Here is a tiny trained network, its code and every weight. The questions are about switching its units off for an input and a class, where a switched-off unit gives its printed mean instead of its output.

import numpy as np


def w(rows, s, z=0):
    codes = np.array(rows[::2]) - 128.0
    scale = np.full(codes.shape[1], s)
    scale[-1] = z or s
    return codes * scale


def f(y):
    return np.maximum(y, 0)


def log_softmax(a):
    a = a - a.max(-1, keepdims=True)
    return a - np.log(np.exp(a).sum(-1, keepdims=True))


def net(x, mask):
    res = np.array(x, float).reshape(1, 4) / 4 @ E
    y = f(res @ A[0][:, :-1].T + A[0][:, -1])
    res = res + np.where(mask, y, B[0][:, -1]) @ B[0][:, :-1]
    return log_softmax(res[-1] @ U[:, :-1].T + U[:, -1])


A, B = {}, {}
E = w([
[95,183,11,165,193,148],'x0',
[11,74,108,157,85,98],'x1',
[60,200,164,50,131,133],'x2',
[77,109,215,155,188,207],'x3',
],0.011)
A[0] = w([
[77,137,173,168,190,162,102],'neuron 1',
[77,172,181,96,145,182,99],'neuron 2',
[200,174,178,130,135,156,33],'neuron 3',
[146,88,167,95,97,162,66],'neuron 4',
[184,62,112,254,120,157,71],'neuron 5',
[67,119,146,154,100,77,255],'neuron 6',
[151,199,154,113,137,143,244],'neuron 7',
[168,49,198,82,55,116,102],'neuron 8',
[131,61,165,101,122,99,184],'neuron 9',
[124,158,19,181,236,198,78],'neuron 10',
[111,112,163,138,171,220,62],'neuron 11',
[65,97,123,120,105,112,25],'neuron 12',
[52,197,128,80,109,141,124],'neuron 13',
[48,78,121,219,118,104,138],'neuron 14',
[230,149,122,113,166,132,101],'neuron 15',
[184,189,148,107,169,178,60],'neuron 16',
[125,122,174,167,136,215,67],'neuron 17',
[188,112,108,141,158,170,165],'neuron 18',
[153,89,157,86,115,128,74],'neuron 19',
[123,189,118,87,102,37,127],'neuron 20',
],0.012,0.0042)
B[0] = w([
[120,162,106,171,107,52,196],'neuron 1',
[169,183,158,180,49,99,195],'neuron 2',
[102,35,110,68,92,139,172],'neuron 3',
[68,164,80,91,174,190,167],'neuron 4',
[195,221,248,178,2,181,208],'neuron 5',
[135,91,161,88,178,95,210],'neuron 6',
[104,107,216,117,121,111,182],'neuron 7',
[63,204,45,89,144,159,212],'neuron 8',
[81,153,132,114,192,134,182],'neuron 9',
[40,141,93,92,193,192,249],'neuron 10',
[100,141,68,211,80,32,188],'neuron 11',
[129,13,127,93,65,138,174],'neuron 12',
[159,126,219,111,70,229,207],'neuron 13',
[84,71,177,87,126,113,220],'neuron 14',
[85,88,110,73,98,45,191],'neuron 15',
[88,29,146,104,92,144,179],'neuron 16',
[86,146,81,173,117,30,182],'neuron 17',
[99,118,209,101,79,115,180],'neuron 18',
[44,183,82,139,192,190,159],'neuron 19',
[177,214,118,194,43,42,190],'neuron 20',
],0.0077,0.015)
U = w([
[75,165,63,113,176,182,100],'0',
[127,6,147,98,123,86,88],'1',
[149,163,73,212,107,12,112],'2',
[174,163,197,160,107,167,159],'3',
[152,135,170,128,190,91,247],'4',
[218,78,96,175,173,154,84],'5',
[232,85,112,176,214,149,91],'6',
],0.015,0.011)

Each question gives the input, the list of numbers given to net, and the class t.
The units are the neurons (one row each of A and B). Each row of codes is followed by its name. A weight is (code - 128) times the scale printed after its matrix; where a second scale follows, it is the last column's (A, B and U).
mask holds one flag per neuron, in row order. A switched-off neuron (its flag False) gives its mean, the last column of its row in B, instead of its output. The means were averaged over made-up inputs and are rounded, as every weight is.
A unit's drop is (log p(t) with every unit on - log p(t) with that unit switched off) / (log p(t) with every unit on - log p(t) with every unit switched off).
The circuit of an input: a set's keep is (log p(t) with only the set's units on - log p(t) with every unit switched off) / (log p(t) with every unit on - log p(t) with every unit switched off). Starting from the 12 units with the biggest drops (on a tie, the unit counted first), units are removed one at a time, each time the one whose removal leaves the highest keep (on an exact tie, the one counted first), for as long as the keep stays at least 0.8.
circuit, biggest first: the units of the circuit, biggest drop first
most important unit: the unit with the biggest drop
k most important neurons: the k neurons with the biggest drops, biggest first
drop when u is switched off: that unit's drop, to one decimal
input [-1,7,6,7], class 1: 3 most important neurons => [neuron 12; neuron 13; neuron 14]
input [-5,3,-8,-7], class 3: circuit, biggest first => [neuron 5]
input [3,3,1,-3], class 4: 2 most important neurons => [neuron 8; neuron 11]
input [-6,-8,-2,-3], class 1: 2 most important neurons => [neuron 15; neuron 3]
input [6,2,1,7], class 2: 2 most important neurons => [neuron 11; neuron 1]
input [-4,0,2,-6], class 2: 2 most important neurons => [neuron 20; neuron 10]
input [-8,-3,8,-5], class 0: 2 most important neurons => [neuron 8; neuron 5]
input [-7,-2,-5,7], class 0: 2 most important neurons => [neuron 8; neuron 4]
input [3,-7,-8,-2], class 3: 2 most important neurons => [neuron 5; neuron 14]
input [-4,-5,-5,6], class 2: circuit, biggest first => [neuron 17; neuron 11]
input [-2,2,2,2], class 4: 2 most important neurons => [neuron 5; neuron 10]
input [0,3,5,6], class 2: 2 most important neurons => [neuron 11; neuron 1]
input [-1,-6,8,8], class 2: circuit, biggest first => [neuron 11; neuron 17]
input [2,5,7,0], class 3: most important unit => neuron 13
input [-1,3,-4,0], class 3: 2 most important neurons => [neuron 5; neuron 15]
input [-7,-2,-1,6], class 0: 2 most important neurons => [neuron 8; neuron 4]
input [-1,6,7,5], class 3: 3 most important neurons => [neuron 13; neuron 2; neuron 15]
input [-7,-4,6,1], class 0: 2 most important neurons => [neuron 8; neuron 5]
input [4,0,0,-3], class 0: 2 most important neurons => [neuron 10; neuron 11]
input [1,3,8,2], class 3: circuit, biggest first => [neuron 13]
input [7,-3,-4,-6], class 0: drop when neuron 10 is switched off => 2.2
input [-6,-4,2,-8], class 2: drop when neuron 10 is switched off => 1.3
input [-6,-7,-2,4], class 1: drop when neuron 3 is switched off => 0.9
input [5,6,6,5], class 1: drop when neuron 13 is switched off => 0.2
